Here is a tiny trained network, its code and every weight. The questions are about switching its units off for an input and a target symbol, where a switched-off unit gives its printed mean instead of its output.

import numpy as np


def w(rows, s, z=0):
    codes = np.array(rows[::2]) - 128.0
    scale = np.full(codes.shape[1], s)
    scale[-1] = z or s
    return codes * scale


def softmax(a):
    e = np.exp(a - a.max(-1, keepdims=True))
    return e / e.sum(-1, keepdims=True)


def log_softmax(a):
    a = a - a.max(-1, keepdims=True)
    return a - np.log(np.exp(a).sum(-1, keepdims=True))


def net(x, mask):
    ids = ['γηθλξστφψω'.index(c) for c in x.split()]
    T = len(ids)
    res = E[ids] + P[:T]
    u = 0
    for l in range(2):
        r = res
        for j in range(3):
            rows = slice(2 * j, 2 * j + 2)
            q, k, v = (r @ M[l][rows].T for M in (Q, K, V))
            z = softmax(np.where(np.tri(T) > 0, q @ k.T / 2**0.5, -1e9)) @ v
            o = O[l][rows]
            res = res + np.where(mask[u + j], z, o[:, -1]) @ o[:, :-1]
        u += 3
    return log_softmax(res[-1] @ U[:, :-1].T + U[:, -1])


Q, K, V, O = {}, {}, {}, {}
E = w([
[42,127,172,80,176],'γ',
[179,144,211,163,181],'η',
[25,129,185,59,173],'θ',
[126,42,118,94,142],'λ',
[149,124,16,163,134],'ξ',
[112,137,94,159,129],'σ',
[78,250,122,158,99],'τ',
[116,118,109,173,107],'φ',
[127,85,125,220,111],'ψ',
[197,187,113,71,104],'ω',
],0.018)
P = w([
[82,47,188,2,4],'0',
[170,92,137,159,117],'1',
[168,104,126,163,131],'2',
[156,89,106,196,105],'3',
[157,98,102,206,109],'4',
[146,101,98,202,111],'5',
],0.0061)
Q[0] = w([
[147,29,128,225,48],'L0H0',
[145,198,236,35,122],'L0H0',
[96,95,77,126,76],'L0H1',
[1,164,157,164,137],'L0H1',
[61,150,196,198,92],'L0H2',
[181,120,113,72,136],'L0H2',
],0.0076)
K[0] = w([
[238,102,77,81,42],'L0H0',
[46,159,159,152,236],'L0H0',
[139,110,108,2,85],'L0H1',
[76,77,169,127,216],'L0H1',
[26,210,152,92,112],'L0H2',
[186,113,128,231,16],'L0H2',
],0.0087)
V[0] = w([
[201,66,125,36,12],'L0H0',
[140,100,125,129,99],'L0H0',
[147,171,95,150,120],'L0H1',
[155,104,141,180,36],'L0H1',
[194,18,71,254,221],'L0H2',
[85,162,89,84,102],'L0H2',
],0.0048)
O[0] = w([
[182,98,91,164,1,166],'L0H0',
[117,148,133,199,79,124],'L0H0',
[225,129,97,146,104,75],'L0H1',
[93,122,155,214,100,81],'L0H1',
[206,84,146,154,65,3],'L0H2',
[82,142,127,161,148,164],'L0H2',
],0.0055,0.0041)
Q[1] = w([
[97,19,28,215,10],'L1H0',
[23,139,125,155,115],'L1H0',
[140,175,171,60,165],'L1H1',
[157,238,48,177,127],'L1H1',
[102,154,158,255,147],'L1H2',
[170,167,102,123,232],'L1H2',
],0.0081)
K[1] = w([
[119,90,78,88,16],'L1H0',
[11,167,157,2,143],'L1H0',
[97,186,188,75,203],'L1H1',
[126,232,77,220,125],'L1H1',
[123,85,146,195,69],'L1H2',
[79,189,166,57,156],'L1H2',
],0.0087)
V[1] = w([
[137,58,121,201,192],'L1H0',
[193,117,160,144,83],'L1H0',
[122,195,178,163,112],'L1H1',
[132,99,198,172,139],'L1H1',
[160,127,101,171,170],'L1H2',
[134,172,200,101,1],'L1H2',
],0.008)
O[1] = w([
[91,72,145,174,147,47],'L1H0',
[92,110,207,141,70,3],'L1H0',
[89,249,150,141,128,81],'L1H1',
[125,196,126,64,155,97],'L1H1',
[147,148,112,108,155,8],'L1H2',
[128,109,161,186,153,140],'L1H2',
],0.012,0.0046)
U = w([
[106,122,139,63,156,199],'γ',
[138,134,157,123,95,39],'η',
[217,157,55,83,85,37],'θ',
[67,136,143,149,46,105],'λ',
[141,31,108,119,81,102],'ξ',
[134,133,145,127,91,52],'σ',
[86,212,124,158,66,24],'τ',
[90,139,161,145,67,87],'φ',
[83,133,254,185,118,171],'ψ',
[216,177,164,72,19,254],'ω',
],0.0083,0.0044)

Each question gives the input, a string of symbols that net reads in full, and the target symbol t.
The units are the heads (2 rows each of Q, K, V and O). Each row of codes is followed by its name. A weight is (code - 128) times the scale printed after its matrix; where a second scale follows, it is the last column's (O and U).
mask holds one flag per head, layer by layer. A switched-off head (its flag False) gives its mean, the last column of its rows in O, instead of its output. The means were averaged over made-up inputs and are rounded, as every weight is.
A unit's drop is (log p(t) with every unit on - log p(t) with that unit switched off) / (log p(t) with every unit on - log p(t) with every unit switched off).
The circuit of an input: a set's keep is (log p(t) with only the set's units on - log p(t) with every unit switched off) / (log p(t) with every unit on - log p(t) with every unit switched off). Starting from all 6 units, units are removed one at a time, each time the one whose removal leaves the highest keep (on an exact tie, the one counted first), for as long as the keep stays at least 0.8.
circuit, biggest first: the units of the circuit, biggest drop first
unit that matters most: the unit with the biggest drop
which heads matter: for each layer, one digit per head in row order, 1 if its drop is at least 0.15 and else 0, layers parted by /
drop of u: that unit's drop, to one decimal
input ψ θ φ, target ψ: unit that matters most -> L1H0
input ω θ θ φ, target ω: circuit, biggest first -> L1H0, L0H0
input θ λ θ θ η φ, target θ: circuit, biggest first -> L1H0, L0H2, L1H2
input θ ω σ, target θ: which heads matter -> 001 / 100
input ω ψ ω, target ψ: circuit, biggest first -> L1H0, L1H2
input ψ ξ ω θ σ η, target ψ: which heads matter -> 000 / 100
input θ θ φ, target θ: circuit, biggest first -> L1H0, L0H2
input ω θ ψ λ σ, target ω: which heads matter -> 100 / 100
input θ θ λ ψ, target θ: circuit, biggest first -> L1H0, L0H2, L1H2
input λ τ θ γ θ ξ, target ξ: which heads matter -> 000 / 110
input θ φ ξ, target ξ: which heads matter -> 001 / 110
input ψ θ ψ, target ψ: drop of L0H1 -> 0.1
input ψ θ ψ ω ξ η, target ψ: drop of L1H2 -> 0.0
input θ ω η ω φ ψ, target θ: drop of L0H1 -> 0.1
